Below is a small trained network, with its code and all its weights. Each question gives an input and a target symbol and asks what happens when units are switched off, that is, made to give their printed mean instead of their output.

import numpy as np


def w(rows, s, z=0):
    codes = np.array(rows[::2]) - 128.0
    scale = np.full(codes.shape[1], s)
    scale[-1] = z or s
    return codes * scale


def f(y):
    return y / 2 * (1 + np.tanh(0.7978845608 * (y + 0.044715 * y**3)))


def softmax(a):
    e = np.exp(a - a.max(-1, keepdims=True))
    return e / e.sum(-1, keepdims=True)


def log_softmax(a):
    a = a - a.max(-1, keepdims=True)
    return a - np.log(np.exp(a).sum(-1, keepdims=True))


def net(x, mask):
    ids = ['ΘΞΩγεημτφ'.index(c) for c in x.split()]
    T = len(ids)
    res = E[ids] + P[:T]
    u = 0
    for l in range(2):
        q, k, v = (res @ M[l].T for M in (Q, K, V))
        z = softmax(np.where(np.tri(T) > 0, q @ k.T / 4**0.5, -1e9)) @ v
        res = res + np.where(mask[u], z, O[l][:, -1]) @ O[l][:, :-1]
        u += 1
        y = f(res @ A[l][:, :-1].T + A[l][:, -1])
        res = res + np.where(mask[u : u + 8], y, B[l][:, -1]) @ B[l][:, :-1]
        u += 8
    return log_softmax(res[-1] @ U[:, :-1].T + U[:, -1])


Q, K, V, O, A, B = {}, {}, {}, {}, {}, {}
E = w([
[162,121,151,172,169,111],'Θ',
[176,42,85,183,43,162],'Ξ',
[215,94,121,138,40,28],'Ω',
[44,84,252,100,16,42],'γ',
[73,69,220,81,26,166],'ε',
[110,184,122,125,145,187],'η',
[113,166,168,65,114,23],'μ',
[151,179,209,206,72,126],'τ',
[184,55,170,109,203,178],'φ',
],0.017)
P = w([
[175,112,127,186,198,186],'0',
[253,131,221,196,236,185],'1',
[171,214,148,125,128,156],'2',
[128,124,113,139,147,160],'3',
[167,175,127,143,179,165],'4',
[102,124,82,124,152,176],'5',
[134,134,78,130,206,187],'6',
[161,213,132,136,131,120],'7',
],0.0057)
Q[0] = w([
[121,161,70,50,109,151],'L0H1',
[32,162,254,159,124,192],'L0H1',
[115,115,133,192,163,200],'L0H1',
[118,210,109,86,127,113],'L0H1',
],0.0069)
K[0] = w([
[167,98,119,137,178,127],'L0H1',
[98,132,111,101,150,196],'L0H1',
[62,118,175,161,87,150],'L0H1',
[110,128,254,162,144,133],'L0H1',
],0.0085)
V[0] = w([
[154,75,164,234,98,180],'L0H1',
[74,227,133,74,126,129],'L0H1',
[43,46,200,186,92,255],'L0H1',
[44,214,122,156,167,229],'L0H1',
],0.006)
O[0] = w([
[167,142,120,188,112,107,253],'L0H1',
[29,157,56,127,143,168,43],'L0H1',
[215,244,208,118,166,91,225],'L0H1',
[78,203,250,181,113,255,32],'L0H1',
],0.0068,0.0043)
A[0] = w([
[147,139,184,165,114,105,152],'L0N1',
[81,189,103,35,89,106,226],'L0N2',
[73,189,76,157,209,124,252],'L0N3',
[84,107,150,98,140,2,176],'L0N4',
[118,98,75,126,153,74,166],'L0N5',
[147,198,90,37,154,101,198],'L0N6',
[67,175,68,118,147,107,119],'L0N7',
[84,187,60,224,118,146,114],'L0N8',
],0.0088,0.0031)
B[0] = w([
[67,115,55,216,134,158,242],'L0N1',
[157,96,178,173,184,143,179],'L0N2',
[166,88,154,214,255,115,149],'L0N3',
[88,51,137,92,181,102,254],'L0N4',
[167,120,157,129,176,88,196],'L0N5',
[37,79,193,80,185,213,163],'L0N6',
[147,113,178,138,80,137,122],'L0N7',
[143,52,146,123,77,128,137],'L0N8',
],0.0076,0.0062)
Q[1] = w([
[48,35,204,154,48,87],'L1H1',
[76,156,171,99,116,87],'L1H1',
[3,88,68,73,28,180],'L1H1',
[89,179,45,92,92,230],'L1H1',
],0.0046)
K[1] = w([
[87,125,123,54,173,121],'L1H1',
[255,90,147,171,102,106],'L1H1',
[135,184,124,179,119,139],'L1H1',
[156,56,198,129,170,97],'L1H1',
],0.007)
V[1] = w([
[62,130,126,200,94,62],'L1H1',
[189,156,11,136,140,134],'L1H1',
[115,85,108,89,69,125],'L1H1',
[138,118,139,100,47,187],'L1H1',
],0.011)
O[1] = w([
[30,174,123,194,57,63,163],'L1H1',
[178,48,111,205,180,141,2],'L1H1',
[95,90,254,125,30,107,63],'L1H1',
[150,229,253,176,69,104,7],'L1H1',
],0.0082,0.0063)
A[1] = w([
[19,58,94,252,157,80,183],'L1N1',
[57,119,150,183,121,212,222],'L1N2',
[125,101,122,76,148,32,150],'L1N3',
[144,134,101,75,156,194,255],'L1N4',
[62,91,254,153,239,188,31],'L1N5',
[75,107,151,109,216,20,133],'L1N6',
[187,148,95,85,140,30,119],'L1N7',
[125,146,178,192,230,87,144],'L1N8',
],0.0067,0.0038)
B[1] = w([
[96,209,116,98,112,39,245],'L1N1',
[136,186,153,178,251,149,172],'L1N2',
[109,187,111,200,74,236,241],'L1N3',
[172,75,208,151,121,107,197],'L1N4',
[133,68,32,183,36,247,194],'L1N5',
[184,141,93,79,104,166,255],'L1N6',
[5,28,255,187,192,218,198],'L1N7',
[122,142,152,64,33,38,195],'L1N8',
],0.0058,0.0091)
U = w([
[112,142,100,103,228,80,216],'Θ',
[171,109,134,176,68,137,203],'Ξ',
[40,52,181,196,171,132,96],'Ω',
[33,140,141,130,130,121,43],'γ',
[122,131,254,155,90,179,253],'ε',
[78,141,115,189,212,219,81],'η',
[109,136,88,64,143,175,111],'μ',
[76,167,102,200,148,144,41],'τ',
[191,105,182,81,174,130,111],'φ',
],0.008,0.0038)

Each question gives the input, a string of symbols that net reads in full, and the target symbol t.
The units are the heads (4 rows each of Q, K, V and O) and the neurons (one row each of A and B). Each row of codes is followed by its name. A weight is (code - 128) times the scale printed after its matrix; where a second scale follows, it is the last column's (O, A, B and U).
mask holds one flag per unit, layer by layer, with each layer's heads first. A switched-off unit (its flag False) gives its mean, the last column of its rows in O or B, instead of its output. The means were averaged over made-up inputs and are rounded, as every weight is.
A unit's drop is (log p(t) with every unit on - log p(t) with that unit switched off) / (log p(t) with every unit on - log p(t) with every unit switched off).
The circuit of an input: a set's keep is (log p(t) with only the set's units on - log p(t) with every unit switched off) / (log p(t) with every unit on - log p(t) with every unit switched off). Starting from the 12 units with the biggest drops (on a tie, the unit counted first), units are removed one at a time, each time the one whose removal leaves the highest keep (on an exact tie, the one counted first), for as long as the keep stays at least 0.8.
circuit, biggest first: the units of the circuit, biggest drop first
top k neurons: the k neurons with the biggest drops, biggest first
k most important neurons of layer l: the k neurons of layer l with the biggest drops, biggest first
drop when u is switched off: that unit's drop, to one decimal
input τ φ η γ τ, target τ: circuit, biggest first => (L0N1; L1H1; L0H1; L1N7)
input τ τ Θ φ η ε, target η: circuit, biggest first => (L0H1; L1H1)
input μ Ω μ Ξ, target μ: circuit, biggest first => (L1H1; L0N6)
input Ξ Ξ Θ Θ, target Θ: top neuron => (L1N1)
input Ξ γ μ, target μ: circuit, biggest first => (L1N6; L0N6; L1N5; L0N4)
input τ η η ε, target η: circuit, biggest first => (L0H1; L0N3; L1H1)
input η ε μ ε Ξ ε Ω, target ε: circuit, biggest first => (L1H1; L1N7)
input Θ ε γ, target γ: 2 most important neurons of layer 1 => (L1N1; L1N4)
input Ξ Ξ φ, target φ: 2 most important neurons of layer 1 => (L1N3; L1N8)
input η γ ε Ω, target ε: 3 most important neurons of layer 1 => (L1N7; L1N3; L1N6)
input ε Ξ γ τ ε τ τ, target τ: top 2 neurons => (L0N1; L0N4)
input μ η γ ε Ξ τ γ Ω, target Ω: 2 most important neurons of layer 1 => (L1N7; L1N8)
input μ η ε ε μ, target ε: top 2 neurons => (L0N1; L0N7)
input Ξ φ Ω Ξ γ, target Ξ: top 2 neurons => (L1N6; L1N7)
input ε Θ Θ Ξ η Θ γ, target Θ: 3 most important neurons of layer 0 => (L0N1; L0N3; L0N6)
input ε μ φ μ τ μ μ, target μ: 2 most important neurons of layer 1 => (L1N6; L1N5)
input ε ε Ξ γ ε ε μ, target ε: top neuron => (L1N8)
input ε ε φ, target ε: 2 most important neurons of layer 1 => (L1N4; L1N6)
input η γ Ω φ ε ε φ, target ε: drop when L1H1 is switched off => 0.6
input ε μ Ω η μ Ξ, target μ: drop when L0N3 is switched off => 0.3
input φ Ω φ, target φ: most important neuron of layer 1 => (L1N4)
input η γ γ ε Θ η Ω Ω, target Ω: drop when L0H1 is switched off => 0.2
